[[127 129 129 132 125]
 [131 133 133 133 137]
 [127 108 114 124 103]
 [133 129 121 125 123]
 [132 130 130 127 131]]
:
[[131 133 133]
 [127 108 114]]

[[135 146 123 102 139]
 [104 131 146 136 145]
 [108 118 138 151 124]]
:
[[104 131 146]
 [108 118 138]]

[[138 113 126 130 119]
 [147 130 131 118 150]
 [120 136 129 115 134]]
:
[[147 130 131]
 [120 136 129]]

[[132 133 129 128 131]
 [128 136 136 134 129]
 [128 126 128 103 130]
 [125 112 115 128 131]
 [126 133 135 126 128]]
:
[[128 136 136]
 [128 126 128]]

[[124 137 129 117]
 [158 116 110 121]
 [123 130 128 128]]
:
[[158 116 110]
 [123 130 128]]

[[157 144 133]
 [126 120 148]
 [128 119 144]
 [121 131 136]]
:
[[126 120 148]
 [128 119 144]]
---
[[124 130 101 104]
 [130 132 113 115]
 [141 141 107 105]
 [126 126 124 125]]
:
[[124 130 101 104]
 [141 141 107 105]
 [130 132 113 115]
 [126 126 124 125]]

[[118 122 151 115 117 130 122 122 134 126 121 127 140]
 [134 134 131 103 138 138 130 115 127 124 131 133 153]]
:
[[134 134 131 103 138 138 130 115 127 124 131 133 153]
 [118 122 151 115 117 130 122 122 134 126 121 127 140]]

[[131 141 125 112 115]
 [138 150 119 104 104]]
:
[[138 150 119 104 104]
 [131 141 125 112 115]]

[[126 138 147 136 141 124]
 [124 144 140 133 138 121]
 [119 129 129 134 126 134]
 [121 128 130 133 124 134]
 [141 133 132 127 122 127]
 [119 133 110 122 122 119]
 [127 131 134 129 119 131]
 [132 132 133 128 119 129]
 [137 135 127 127 130 125]
 [117 136 112 125 124 118]
 [120 133 109 120 121 119]
 [134  99 139 130 130 140]]
:
[[120 133 109 120 121 119]
 [119 133 110 122 122 119]
 [117 136 112 125 124 118]
 [137 135 127 127 130 125]
 [119 129 129 134 126 134]
 [121 128 130 133 124 134]
 [141 133 132 127 122 127]
 [132 132 133 128 119 129]
 [127 131 134 129 119 131]
 [134  99 139 130 130 140]
 [124 144 140 133 138 121]
 [126 138 147 136 141 124]]

[[118 133 110]
 [126 133 137]
 [136 124 142]
 [135 121 146]
 [114 124 145]
 [128 136 116]
 [140 124 150]
 [126 120 131]
 [118 128 113]
 [143 128 156]
 [136 131 136]]
:
[[118 133 110]
 [118 128 113]
 [128 136 116]
 [126 120 131]
 [136 131 136]
 [126 133 137]
 [136 124 142]
 [114 124 145]
 [135 121 146]
 [140 124 150]
 [143 128 156]]

[[107 104 104 126]
 [130 123 137 131]
 [136 155 151 130]
 [120 122 129 127]
 [114 111 123 131]
 [135 123 128 127]]
:
[[107 104 104 126]
 [114 111 123 131]
 [135 123 128 127]
 [120 122 129 127]
 [130 123 137 131]
 [136 155 151 130]]
---
[[124 126 126 124]
 [122 128 118 128]
 [112 103 105 127]]
:
[[126 126]
 [128 118]]

[[137 141 138]
 [157 143 154]
 [142 150 143]
 [122 132 120]
 [117 109 115]]
:
[[141 138]
 [143 154]]

[[132 119 123]
 [153 100 134]
 [116 120 120]
 [129 124 125]
 [128 127 128]]
:
[[119 123]
 [100 134]]

[[104 137 143]
 [113 111 102]]
:
[[137 143]
 [111 102]]

[[117 120 135 151 120]
 [139 110 121 115 114]]
:
[[120 135]
 [110 121]]

[[136 151 112]
 [130 147 120]]
:
[[151 112]
 [147 120]]

[[122 122 132 137 122]
 [119 101 128 147 111]]
:
[[122 132]
 [101 128]]

[[114 124 143 138 130]
 [154 116 103 102 119]
 [133 127 121 122 128]
 [130 126 119 122 127]]
:
[[124 143]
 [116 103]]
